Below is a small trained network, with its code and all its weights. Each question gives an input and a class and asks what happens when units are switched off, that is, made to give their printed mean instead of their output.

import numpy as np


def w(rows, s, z=0):
    codes = np.array(rows[::2]) - 128.0
    scale = np.full(codes.shape[1], s)
    scale[-1] = z or s
    return codes * scale


def norm(h):
    return h / np.sqrt((h * h).mean(-1, keepdims=True) + 1e-5)


def f(y):
    return y / 2 * (1 + np.tanh(0.7978845608 * (y + 0.044715 * y**3)))


def log_softmax(a):
    a = a - a.max(-1, keepdims=True)
    return a - np.log(np.exp(a).sum(-1, keepdims=True))


def net(x, mask):
    res = np.array(x, float).reshape(1, 5) / 4 @ E
    u = 0
    for l in range(3):
        y = f(norm(res) @ A[l][:, :-1].T + A[l][:, -1])
        res = res + np.where(mask[u : u + 7], y, B[l][:, -1]) @ B[l][:, :-1]
        u += 7
    return log_softmax(norm(res)[-1] @ U[:, :-1].T + U[:, -1])


A, B = {}, {}
E = w([
[181,172,202],'x0',
[192,2,139],'x1',
[73,27,149],'x2',
[173,150,81],'x3',
[147,139,154],'x4',
],0.0086)
A[0] = w([
[64,213,176,5],'0.n1',
[86,187,226,36],'0.n2',
[156,24,147,183],'0.n3',
[163,111,126,178],'0.n4',
[41,133,191,170],'0.n5',
[185,85,146,202],'0.n6',
[121,103,5,176],'0.n7',
],0.011,0.0014)
B[0] = w([
[224,78,180,203],'0.n1',
[191,158,239,185],'0.n2',
[110,56,9,253],'0.n3',
[70,128,128,147],'0.n4',
[50,162,182,189],'0.n5',
[45,81,109,185],'0.n6',
[42,181,109,210],'0.n7',
],0.012,0.0051)
A[1] = w([
[136,177,46,80],'1.n1',
[94,140,161,104],'1.n2',
[98,122,109,128],'1.n3',
[207,250,35,93],'1.n4',
[140,108,138,198],'1.n5',
[117,169,174,107],'1.n6',
[132,95,156,252],'1.n7',
],0.018,0.002)
B[1] = w([
[89,135,196,187],'1.n1',
[121,166,122,149],'1.n2',
[126,151,93,174],'1.n3',
[70,4,232,254],'1.n4',
[150,133,109,143],'1.n5',
[154,176,116,193],'1.n6',
[188,167,103,165],'1.n7',
],0.022,0.0067)
A[2] = w([
[209,175,49,135],'2.n1',
[109,241,197,161],'2.n2',
[220,174,85,80],'2.n3',
[60,160,161,124],'2.n4',
[161,170,168,87],'2.n5',
[70,192,34,138],'2.n6',
[226,6,127,251],'2.n7',
],0.011,0.002)
B[2] = w([
[85,74,102,145],'2.n1',
[216,205,68,236],'2.n2',
[101,27,157,141],'2.n3',
[109,195,162,179],'2.n4',
[199,131,97,160],'2.n5',
[28,197,148,211],'2.n6',
[152,116,6,254],'2.n7',
],0.016,0.0048)
U = w([
[125,78,214,207],'0',
[131,82,8,178],'1',
[202,207,177,205],'2',
[80,153,117,166],'3',
[73,156,92,125],'4',
[125,203,119,41],'5',
[97,206,122,3],'6',
[204,119,146,22],'7',
],0.018,0.0064)

Each question gives the input, the list of numbers given to net, and the class t.
The units are the neurons (one row each of A and B). Each row of codes is followed by its name. A weight is (code - 128) times the scale printed after its matrix; where a second scale follows, it is the last column's (A, B and U).
mask holds one flag per neuron, layer by layer. A switched-off neuron (its flag False) gives its mean, the last column of its row in B, instead of its output. The means were averaged over made-up inputs and are rounded, as every weight is.
A unit's drop is (log p(t) with every unit on - log p(t) with that unit switched off) / (log p(t) with every unit on - log p(t) with every unit switched off).
The circuit of an input: a set's keep is (log p(t) with only the set's units on - log p(t) with every unit switched off) / (log p(t) with every unit on - log p(t) with every unit switched off). Starting from the 12 units with the biggest drops (on a tie, the unit counted first), units are removed one at a time, each time the one whose removal leaves the highest keep (on an exact tie, the one counted first), for as long as the keep stays at least 0.8.
circuit, biggest first: the units of the circuit, biggest drop first
most important unit: the unit with the biggest drop
top k neurons: the k neurons with the biggest drops, biggest first
top k neurons in layer l: the k neurons of layer l with the biggest drops, biggest first
drop when u is switched off: that unit's drop, to one decimal
input [-5,-7,4,0,-2], class 6: most important unit -> 2.n6
input [5,-1,8,4,4], class 4: top 3 neurons -> [0.n1, 0.n5, 1.n4]
input [3,-1,5,3,-6], class 4: top 2 neurons -> [1.n4, 0.n3]
input [-5,-4,-7,-6,8], class 2: top 2 neurons -> [0.n3, 0.n2]
input [-6,-4,4,3,1], class 5: circuit, biggest first -> [1.n4, 0.n3]
input [-2,2,7,-7,5], class 1: top 2 neurons -> [0.n7, 0.n3]
input [-3,7,-7,-5,-4], class 3: top 4 neurons -> [0.n1, 2.n6, 1.n4, 0.n7]
input [5,6,-6,4,7], class 1: top 4 neurons -> [0.n7, 2.n7, 0.n6, 1.n1]
input [-6,1,4,0,-2], class 4: top 3 neurons -> [1.n4, 0.n7, 2.n6]
input [-8,8,-7,-4,-5], class 3: top 2 neurons in layer 0 -> [0.n7, 0.n1]
input [-6,3,-6,-1,-4], class 3: top 2 neurons -> [0.n7, 0.n1]
input [-8,-5,6,3,1], class 6: top 2 neurons -> [1.n4, 0.n3]
input [-7,1,-2,6,4], class 3: top 3 neurons in layer 0 -> [0.n7, 0.n1, 0.n2]
input [0,1,4,-6,3], class 1: most important unit -> 0.n3
input [-4,-4,-3,-7,-8], class 2: top 2 neurons in layer 0 -> [0.n3, 0.n1]
input [-3,7,-5,4,-5], class 3: top 2 neurons -> [0.n7, 1.n4]
input [-7,4,-2,6,-7], class 3: drop when 0.n7 is switched off -> 0.3
input [-6,1,0,4,4], class 3: drop when 0.n7 is switched off -> 0.2
input [-5,1,-4,3,-7], class 0: drop when 0.n6 is switched off -> 0.1
input [6,3,-5,7,4], class 0: top neuron -> [1.n4]
input [7,-2,-2,8,4], class 0: drop when 1.n4 is switched off -> 0.9
